Below are the code and all the weights of a small trained network. Each question names an input and a class and asks about switching units off, where a switched-off unit gives its printed mean instead of its output.

import numpy as np


def w(rows, s, z=0):
    codes = np.array(rows[::2]) - 128.0
    scale = np.full(codes.shape[1], s)
    scale[-1] = z or s
    return codes * scale


def f(y):
    return y / 2 * (1 + np.tanh(0.7978845608 * (y + 0.044715 * y**3)))


def log_softmax(a):
    a = a - a.max(-1, keepdims=True)
    return a - np.log(np.exp(a).sum(-1, keepdims=True))


def net(x, mask):
    res = np.array(x, float).reshape(1, 5) / 4 @ E
    y = f(res @ A[0][:, :-1].T + A[0][:, -1])
    res = res + np.where(mask, y, B[0][:, -1]) @ B[0][:, :-1]
    return log_softmax(res[-1] @ U[:, :-1].T + U[:, -1])


A, B = {}, {}
E = w([
[129,129,130,127,129],'x0',
[100,112,232,145,60],'x1',
[197,112,137,230,121],'x2',
[139,254,100,151,99],'x3',
[127,129,129,129,129],'x4',
],0.015)
A[0] = w([
[173,76,95,160,175,120],'neuron 1',
[174,72,92,162,177,123],'neuron 2',
[131,125,123,126,119,128],'neuron 3',
[115,89,205,165,70,48],'neuron 4',
[139,110,120,147,153,112],'neuron 5',
[174,77,100,156,173,116],'neuron 6',
[69,179,157,94,82,105],'neuron 7',
[151,191,28,75,219,56],'neuron 8',
[78,25,195,75,150,52],'neuron 9',
[55,107,96,28,189,52],'neuron 10',
[169,79,95,158,168,120],'neuron 11',
[170,83,101,157,172,120],'neuron 12',
[173,80,101,158,175,125],'neuron 13',
[173,227,77,178,106,20],'neuron 14',
[149,172,105,143,125,143],'neuron 15',
[128,132,121,134,123,118],'neuron 16',
[56,124,105,2,155,127],'neuron 17',
[65,183,153,100,64,108],'neuron 18',
[124,125,123,130,123,128],'neuron 19',
[124,100,182,138,101,146],'neuron 20',
[104,64,159,91,145,141],'neuron 21',
[203,143,155,226,76,1],'neuron 22',
[111,84,213,171,63,33],'neuron 23',
[140,165,70,97,162,190],'neuron 24',
[68,182,154,106,68,107],'neuron 25',
[155,137,143,170,108,85],'neuron 26',
[166,86,104,154,169,109],'neuron 27',
[63,176,149,103,78,108],'neuron 28',
],0.0075,0.0095)
B[0] = w([
[146,146,168,88,173,186],'neuron 1',
[147,148,167,91,173,192],'neuron 2',
[127,130,126,127,131,128],'neuron 3',
[168,68,64,196,162,188],'neuron 4',
[136,137,139,116,140,134],'neuron 5',
[150,149,169,92,170,180],'neuron 6',
[132,204,175,79,139,168],'neuron 7',
[25,206,74,169,20,249],'neuron 8',
[30,204,66,172,22,209],'neuron 9',
[209,28,79,196,199,212],'neuron 10',
[148,149,171,86,181,179],'neuron 11',
[148,147,172,89,176,177],'neuron 12',
[149,147,167,83,177,184],'neuron 13',
[219,2,51,224,210,186],'neuron 14',
[116,125,107,149,113,173],'neuron 15',
[128,125,130,127,127,124],'neuron 16',
[136,91,53,207,123,255],'neuron 17',
[131,194,169,85,143,176],'neuron 18',
[127,127,129,128,129,128],'neuron 19',
[113,130,103,150,114,192],'neuron 20',
[119,121,77,174,111,202],'neuron 21',
[24,204,59,175,10,185],'neuron 22',
[183,51,64,204,174,194],'neuron 23',
[150,89,98,167,146,244],'neuron 24',
[134,201,173,81,147,172],'neuron 25',
[112,132,106,142,111,145],'neuron 26',
[147,147,168,92,170,165],'neuron 27',
[131,206,174,79,144,167],'neuron 28',
],0.0082,0.0081)
U = w([
[194,33,108,157,171,254],'0',
[28,172,110,136,31,96],'1',
[145,161,240,6,158,3],'2',
],0.013,0.0011)

Each question gives the input, the list of numbers given to net, and the class t.
The units are the neurons (one row each of A and B). Each row of codes is followed by its name. A weight is (code - 128) times the scale printed after its matrix; where a second scale follows, it is the last column's (A, B and U).
mask holds one flag per neuron, in row order. A switched-off neuron (its flag False) gives its mean, the last column of its row in B, instead of its output. The means were averaged over made-up inputs and are rounded, as every weight is.
A unit's drop is (log p(t) with every unit on - log p(t) with that unit switched off) / (log p(t) with every unit on - log p(t) with every unit switched off).
most important unit: the unit with the biggest drop
top k neurons: the k neurons with the biggest drops, biggest first
drop when u is switched off: that unit's drop, to one decimal
input [1,3,-3,-4,-4], class 1: most important unit -> neuron 9
input [6,1,-3,-3,-8], class 1: top 2 neurons -> [neuron 9; neuron 14]
input [-8,-4,1,7,7], class 0: top 2 neurons -> [neuron 14; neuron 9]
input [-6,-1,1,6,-7], class 0: top 3 neurons -> [neuron 14; neuron 9; neuron 22]
input [8,5,0,-6,0], class 1: top 3 neurons -> [neuron 9; neuron 10; neuron 14]
input [-4,1,4,1,-4], class 1: top 2 neurons -> [neuron 10; neuron 14]
input [6,-1,-8,-3,5], class 0: top 2 neurons -> [neuron 10; neuron 17]
input [-5,1,-4,2,-5], class 2: top 2 neurons -> [neuron 8; neuron 9]
input [-5,-6,1,8,-6], class 0: top 2 neurons -> [neuron 14; neuron 24]
input [4,2,8,2,0], class 1: top 2 neurons -> [neuron 22; neuron 10]
input [-7,3,-7,-7,7], class 1: drop when neuron 9 is switched off -> 9.6
input [-5,1,-1,5,3], class 2: drop when neuron 22 is switched off -> 0.2
input [7,-2,5,-8,5], class 2: drop when neuron 3 is switched off -> 0.0
